Below are the code and all the weights of a small trained network. Each question names an input and a class and asks about switching units off, where a switched-off unit gives its printed mean instead of its output.

import numpy as np


def w(rows, s, z=0):
    codes = np.array(rows[::2]) - 128.0
    scale = np.full(codes.shape[1], s)
    scale[-1] = z or s
    return codes * scale


def f(y):
    return np.maximum(y, 0)


def log_softmax(a):
    a = a - a.max(-1, keepdims=True)
    return a - np.log(np.exp(a).sum(-1, keepdims=True))


def net(x, mask):
    res = np.array(x, float).reshape(1, 8) / 4 @ E
    y = f(res @ A[0][:, :-1].T + A[0][:, -1])
    res = res + np.where(mask, y, B[0][:, -1]) @ B[0][:, :-1]
    return log_softmax(res[-1] @ U[:, :-1].T + U[:, -1])


A, B = {}, {}
E = w([
[122,126,118,127,124,130,131,122,135,131,128,128],'x0',
[173,21,46,172,183,139,123,197,107,133,85,133],'x1',
[122,130,124,128,123,128,126,134,131,129,123,134],'x2',
[206,202,32,59,102,169,189,96,81,131,96,102],'x3',
[143,148,103,5,232,159,81,142,113,131,225,201],'x4',
[136,124,133,129,133,123,130,122,128,128,134,122],'x5',
[121,163,72,153,107,103,26,134,124,121,169,47],'x6',
[79,164,138,61,181,95,126,164,116,126,8,79],'x7',
],0.011)
A[0] = w([
[97,119,147,67,203,134,123,142,176,145,41,86,73],'N1',
[123,111,135,65,188,183,78,123,46,160,158,150,52],'N2',
[105,159,46,146,115,83,2,142,121,118,185,20,54],'N3',
[27,48,235,172,171,75,55,175,177,129,158,169,49],'N4',
[187,1,42,165,206,150,101,203,120,131,78,125,23],'N5',
[130,163,102,39,244,116,89,151,157,111,222,201,64],'N6',
[108,209,234,69,84,140,108,70,171,124,153,114,2],'N7',
[127,102,132,55,109,168,112,178,166,134,159,114,46],'N8',
[58,171,152,58,179,70,102,180,90,116,13,74,58],'N9',
[127,80,176,87,132,131,200,124,133,144,93,208,22],'N10',
],0.0081,0.019)
B[0] = w([
[144,117,133,164,109,170,136,123,92,119,169,146,179],'N1',
[139,135,125,179,90,140,111,90,149,136,86,121,173],'N2',
[120,104,193,120,183,201,245,143,135,131,87,194,226],'N3',
[195,178,46,87,117,157,158,117,103,124,102,103,242],'N4',
[40,225,149,103,111,54,143,74,117,132,180,144,215],'N5',
[122,104,140,196,69,106,154,136,135,128,81,63,254],'N6',
[59,141,70,133,151,28,154,146,75,142,148,166,177],'N7',
[114,110,127,153,122,140,105,146,149,152,107,99,130],'N8',
[176,99,105,173,109,127,116,117,176,122,210,153,214],'N9',
[140,149,190,125,181,165,191,188,184,115,122,130,153],'N10',
],0.011,0.01)
U = w([
[116,115,158,215,62,94,132,128,150,122,57,66,27],'0',
[56,182,136,114,124,71,132,117,118,125,172,148,58],'1',
[140,122,148,116,140,121,96,141,144,120,132,120,253],'2',
[207,188,66,74,119,155,138,126,111,122,111,99,51],'3',
[180,98,146,180,110,150,110,122,154,120,251,159,67],'4',
[119,112,208,113,181,158,159,141,151,121,92,172,85],'5',
[122,109,153,113,125,126,80,128,132,131,127,114,249],'6',
[130,106,152,107,140,117,87,126,127,120,127,114,247],'7',
],0.013,0.024)

Each question gives the input, the list of numbers given to net, and the class t.
The units are the neurons (one row each of A and B). Each row of codes is followed by its name. A weight is (code - 128) times the scale printed after its matrix; where a second scale follows, it is the last column's (A, B and U).
mask holds one flag per neuron, in row order. A switched-off neuron (its flag False) gives its mean, the last column of its row in B, instead of its output. The means were averaged over made-up inputs and are rounded, as every weight is.
A unit's drop is (log p(t) with every unit on - log p(t) with that unit switched off) / (log p(t) with every unit on - log p(t) with every unit switched off).
The circuit of an input: a set's keep is (log p(t) with only the set's units on - log p(t) with every unit switched off) / (log p(t) with every unit on - log p(t) with every unit switched off). Starting from all 10 units, units are removed one at a time, each time the one whose removal leaves the highest keep (on an exact tie, the one counted first), for as long as the keep stays at least 0.8.
units of the circuit, in order: the units of the circuit, biggest drop first
unit that matters most: the unit with the biggest drop
top k neurons: the k neurons with the biggest drops, biggest first
drop of u: that unit's drop, to one decimal
input [2,-6,0,0,-4,-3,-1,-4], class 1: unit that matters most -> N6
input [-3,5,2,-8,-5,1,1,-4], class 3: top 2 neurons -> N4; N6
input [8,0,1,6,-4,1,1,4], class 6: top 2 neurons -> N4; N6
input [-8,3,7,3,-3,0,-3,-2], class 6: top 2 neurons -> N4; N6
input [-4,-2,-6,5,-3,8,2,1], class 7: units of the circuit, in order -> N4; N6
input [-6,1,8,-5,4,-8,3,-4], class 2: top 2 neurons -> N9; N4
input [-8,-4,7,1,-6,2,7,8], class 4: units of the circuit, in order -> N9; N6
input [0,6,6,4,3,-8,-1,-6], class 7: units of the circuit, in order -> N9; N4
input [-3,4,7,-2,-5,-6,-7,7], class 2: units of the circuit, in order -> N9; N6
input [-8,-3,-4,7,0,3,8,5], class 5: top 2 neurons -> N3; N4
input [1,2,-6,4,7,1,-7,-5], class 0: units of the circuit, in order -> N6; N2
input [-6,-3,7,3,7,-7,-3,-3], class 0: top 2 neurons -> N6; N2
input [6,6,0,-8,6,6,-8,7], class 3: top 2 neurons -> N4; N3
input [2,-8,-4,-6,-2,4,-8,-4], class 1: top 2 neurons -> N7; N3
input [6,2,-5,5,-1,1,4,2], class 6: units of the circuit, in order -> N4
input [-4,4,-7,-1,-6,-4,-7,6], class 2: top 2 neurons -> N3; N6
input [8,-6,6,-6,-4,-2,-1,-2], class 6: top 2 neurons -> N5; N6
input [-7,-8,-6,4,-7,1,-5,7], class 1: top 2 neurons -> N7; N6
input [5,-8,6,6,-4,2,8,-8], class 1: top 3 neurons -> N7; N9; N4
input [8,1,-6,7,-3,-6,3,8], class 4: top 2 neurons -> N9; N4
input [2,2,-7,5,2,5,6,3], class 2: unit that matters most -> N4
input [7,-8,1,5,8,4,-3,-8], class 0: drop of N5 -> 0.1
input [2,1,-7,3,-2,-2,8,4], class 5: drop of N6 -> 0.0
input [-6,4,-4,2,8,-5,-1,8], class 0: drop of N6 -> 0.9
